Below are the code and all the weights of a small trained network. Each question names an input and a class and asks about switching units off, where a switched-off unit gives its printed mean instead of its output.

import numpy as np


def w(rows, s, z=0):
    codes = np.array(rows[::2]) - 128.0
    scale = np.full(codes.shape[1], s)
    scale[-1] = z or s
    return codes * scale


def f(y):
    return np.maximum(y, 0)


def log_softmax(a):
    a = a - a.max(-1, keepdims=True)
    return a - np.log(np.exp(a).sum(-1, keepdims=True))


def net(x, mask):
    res = np.array(x, float).reshape(1, 8) / 4 @ E
    y = f(res @ A[0][:, :-1].T + A[0][:, -1])
    res = res + np.where(mask, y, B[0][:, -1]) @ B[0][:, :-1]
    return log_softmax(res[-1] @ U[:, :-1].T + U[:, -1])


A, B = {}, {}
E = w([
[66,26,215,42,207,203,174,70,47,205],'x0',
[216,45,177,13,64,180,92,214,240,118],'x1',
[140,132,48,43,39,15,237,219,41,209],'x2',
[130,135,128,122,123,133,120,119,127,132],'x3',
[129,135,126,127,123,141,131,131,124,127],'x4',
[212,24,83,223,135,121,37,149,87,240],'x5',
[127,133,128,133,128,148,136,139,127,130],'x6',
[4,130,2,76,198,168,55,214,166,146],'x7',
],0.0045)
A[0] = w([
[211,20,87,196,146,119,57,147,102,228,85],'N1',
[32,139,33,105,198,164,65,167,154,144,70],'N2',
[74,194,165,44,116,108,215,106,161,50,91],'N3',
[242,126,227,195,79,96,184,51,93,111,59],'N4',
[197,43,94,211,125,101,69,124,81,250,113],'N5',
[123,117,74,59,37,68,216,201,56,196,66],'N6',
[206,24,80,188,137,94,50,144,87,234,106],'N7',
[91,65,148,57,139,147,191,107,61,189,83],'N8',
[193,74,157,34,59,163,102,192,204,135,60],'N9',
[237,142,240,196,78,94,183,45,87,94,103],'N10',
[67,189,162,22,121,107,224,75,164,27,89],'N11',
[37,138,37,107,214,156,66,178,147,145,84],'N12',
[167,182,88,182,69,104,110,165,166,79,45],'N13',
[172,191,97,176,74,94,102,183,177,77,60],'N14',
[111,121,161,172,180,204,49,54,182,72,44],'N15',
[167,182,73,171,58,91,114,170,169,72,64],'N16',
[55,193,87,211,171,62,162,74,28,158,40],'N17',
[97,54,192,71,182,206,160,96,90,175,82],'N18',
[185,52,176,28,76,188,102,199,196,144,69],'N19',
[190,81,150,40,52,121,106,182,213,113,107],'N20',
[42,122,37,99,207,154,49,167,163,129,81],'N21',
[59,200,172,1,122,125,239,115,173,23,105],'N22',
[108,65,193,66,200,184,160,113,61,180,41],'N23',
[63,199,78,216,162,75,166,80,31,151,62],'N24',
[119,129,174,190,184,185,55,62,177,83,83],'N25',
[107,66,192,55,187,184,162,96,67,203,49],'N26',
[223,136,245,206,103,118,169,20,97,95,92],'N27',
[96,116,169,185,199,197,40,60,184,71,69],'N28',
[123,113,58,75,72,40,202,150,50,192,116],'N29',
[39,140,42,110,208,180,47,183,168,144,84],'N30',
[181,190,84,184,85,103,104,168,178,77,48],'N31',
[176,194,88,177,78,115,108,184,187,74,61],'N32',
[81,67,199,54,190,197,173,115,77,183,111],'N33',
[103,68,198,75,184,187,181,100,66,164,111],'N34',
[128,120,54,50,42,44,206,192,63,201,10],'N35',
[92,59,192,71,183,188,165,102,75,190,71],'N36',
[74,193,102,214,175,86,143,78,42,151,82],'N37',
[188,76,161,35,80,149,86,191,212,119,78],'N38',
[178,69,153,53,70,148,105,183,220,134,98],'N39',
[114,101,193,194,189,218,40,62,197,56,1],'N40',
],0.0042,0.0049)
B[0] = w([
[28,218,210,153,66,208,57,185,47,116,216],'N1',
[106,29,94,42,54,131,216,158,159,169,202],'N2',
[57,202,182,167,86,193,65,178,65,137,214],'N3',
[69,26,66,27,37,156,228,173,171,183,216],'N4',
[31,195,205,148,63,209,65,176,41,98,232],'N5',
[238,197,218,118,240,104,152,199,183,193,235],'N6',
[24,209,214,140,70,203,62,187,46,106,231],'N7',
[161,201,77,156,119,72,60,88,217,163,191],'N8',
[96,100,56,249,230,196,237,54,63,54,199],'N9',
[87,22,81,14,37,139,205,175,157,177,247],'N10',
[51,201,203,167,76,193,58,188,55,146,228],'N11',
[106,28,98,37,54,130,213,153,156,160,210],'N12',
[142,185,50,179,103,66,83,65,238,183,171],'N13',
[139,180,54,177,97,66,77,58,221,173,185],'N14',
[225,193,219,106,216,90,174,223,186,218,198],'N15',
[145,173,66,169,115,78,81,66,216,176,190],'N16',
[112,76,78,229,218,184,222,66,85,46,203],'N17',
[144,174,49,168,99,75,76,71,199,150,205],'N18',
[112,109,84,221,213,165,205,66,87,74,208],'N19',
[106,108,94,207,201,165,182,76,73,66,223],'N20',
[111,29,102,38,47,125,207,165,159,174,207],'N21',
[51,202,190,169,71,191,50,174,61,131,254],'N22',
[143,197,29,203,82,66,71,51,232,162,183],'N23',
[110,74,84,214,208,171,217,77,85,59,211],'N24',
[219,177,190,94,211,89,169,212,176,205,211],'N25',
[139,188,52,183,97,74,77,57,223,157,192],'N26',
[98,19,89,11,51,140,227,191,168,186,235],'N27',
[216,179,199,99,203,94,167,202,178,203,219],'N28',
[221,167,228,99,227,109,130,197,154,158,250],'N29',
[116,41,108,39,59,126,203,151,149,164,216],'N30',
[132,187,39,175,93,65,68,58,238,205,177],'N31',
[129,178,67,171,98,73,77,57,209,172,186],'N32',
[138,169,66,168,86,69,68,58,193,136,228],'N33',
[143,166,54,154,81,67,59,70,198,144,218],'N34',
[250,203,241,110,253,105,187,224,201,228,213],'N35',
[146,187,37,188,83,64,67,53,216,152,199],'N36',
[97,65,89,196,190,168,208,80,89,66,209],'N37',
[93,103,80,234,212,182,206,71,70,69,204],'N38',
[102,107,93,217,202,177,196,70,71,68,210],'N39',
[223,221,232,132,231,98,178,228,183,218,200],'N40',
],0.004,0.0038)
U = w([
[234,176,213,112,250,90,166,209,159,193,68],'0',
[138,172,34,179,67,35,41,30,192,151,73],'1',
[90,79,80,214,229,200,226,60,78,25,77],'2',
[92,12,100,8,2,138,211,170,143,165,83],'3',
[24,195,216,152,45,226,18,185,57,106,80],'4',
[139,111,141,110,144,100,104,125,116,105,255],'5',
[148,111,134,99,127,118,103,116,111,99,240],'6',
],0.0066,0.0096)

Each question gives the input, the list of numbers given to net, and the class t.
The units are the neurons (one row each of A and B). Each row of codes is followed by its name. A weight is (code - 128) times the scale printed after its matrix; where a second scale follows, it is the last column's (A, B and U).
mask holds one flag per neuron, in row order. A switched-off neuron (its flag False) gives its mean, the last column of its row in B, instead of its output. The means were averaged over made-up inputs and are rounded, as every weight is.
A unit's drop is (log p(t) with every unit on - log p(t) with that unit switched off) / (log p(t) with every unit on - log p(t) with every unit switched off).
The circuit of an input: a set's keep is (log p(t) with only the set's units on - log p(t) with every unit switched off) / (log p(t) with every unit on - log p(t) with every unit switched off). Starting from the 12 units with the biggest drops (on a tie, the unit counted first), units are removed one at a time, each time the one whose removal leaves the highest keep (on an exact tie, the one counted first), for as long as the keep stays at least 0.8.
units of the circuit, in order: the units of the circuit, biggest drop first
most important unit: the unit with the biggest drop
top k neurons: the k neurons with the biggest drops, biggest first
drop when u is switched off: that unit's drop, to one decimal
input [4,8,-7,3,1,7,-7,2], class 2: top 3 neurons -> [N19 N9 N38]
input [-2,5,7,2,-6,-7,2,5], class 0: units of the circuit, in order -> [N35 N6]
input [5,-1,0,0,-5,-8,-8,3], class 4: units of the circuit, in order -> [N22 N11]
input [0,6,-7,-1,3,-4,-4,5], class 0: units of the circuit, in order -> [N40 N15]
input [-5,7,2,4,7,4,-3,-8], class 3: units of the circuit, in order -> [N4]
input [-3,-6,5,2,-8,3,-2,-8], class 3: units of the circuit, in order -> [N10 N4]
input [3,4,-4,8,7,-3,3,-7], class 3: top 3 neurons -> [N27 N10 N4]
input [-2,7,8,6,-8,-4,8,-4], class 0: top 3 neurons -> [N35 N6 N29]
input [7,5,-3,-7,-3,8,-7,-2], class 4: top 3 neurons -> [N1 N7 N5]
input [5,1,6,7,5,-2,-1,-5], class 0: units of the circuit, in order -> [N6 N35]
input [-6,4,-5,3,6,-4,6,0], class 1: units of the circuit, in order -> [N32 N31]
input [1,-2,-4,-1,5,8,7,-7], class 4: top 2 neurons -> [N5 N1]
input [5,8,6,1,-7,5,-5,-7], class 2: top 2 neurons -> [N9 N19]
input [7,4,-1,1,5,-8,4,3], class 4: top 2 neurons -> [N22 N11]
input [0,8,-8,-8,-3,-3,4,3], class 0: units of the circuit, in order -> [N40]
input [8,-7,8,5,8,-2,-3,1], class 0: top 3 neurons -> [N29 N35 N6]
input [5,-2,3,-5,-2,8,-5,-7], class 4: top 3 neurons -> [N5 N7 N1]
input [4,0,-3,-5,-6,-8,0,6], class 4: top 2 neurons -> [N22 N11]
input [1,-8,2,2,2,4,-8,7], class 2: top 3 neurons -> [N17 N24 N37]
input [0,6,1,5,-8,-2,-5,-8], class 3: most important unit -> N10
input [5,-3,4,-1,-4,8,8,-8], class 3: top 3 neurons -> [N4 N10 N27]
input [-2,-5,-6,5,1,5,-6,2], class 0: drop when N40 is switched off -> 0.2
input [-3,2,-7,2,-4,1,7,-5], class 0: drop when N25 is switched off -> 0.1
input [0,-4,3,0,2,-6,6,-8], class 3: drop when N23 is switched off -> 0.0
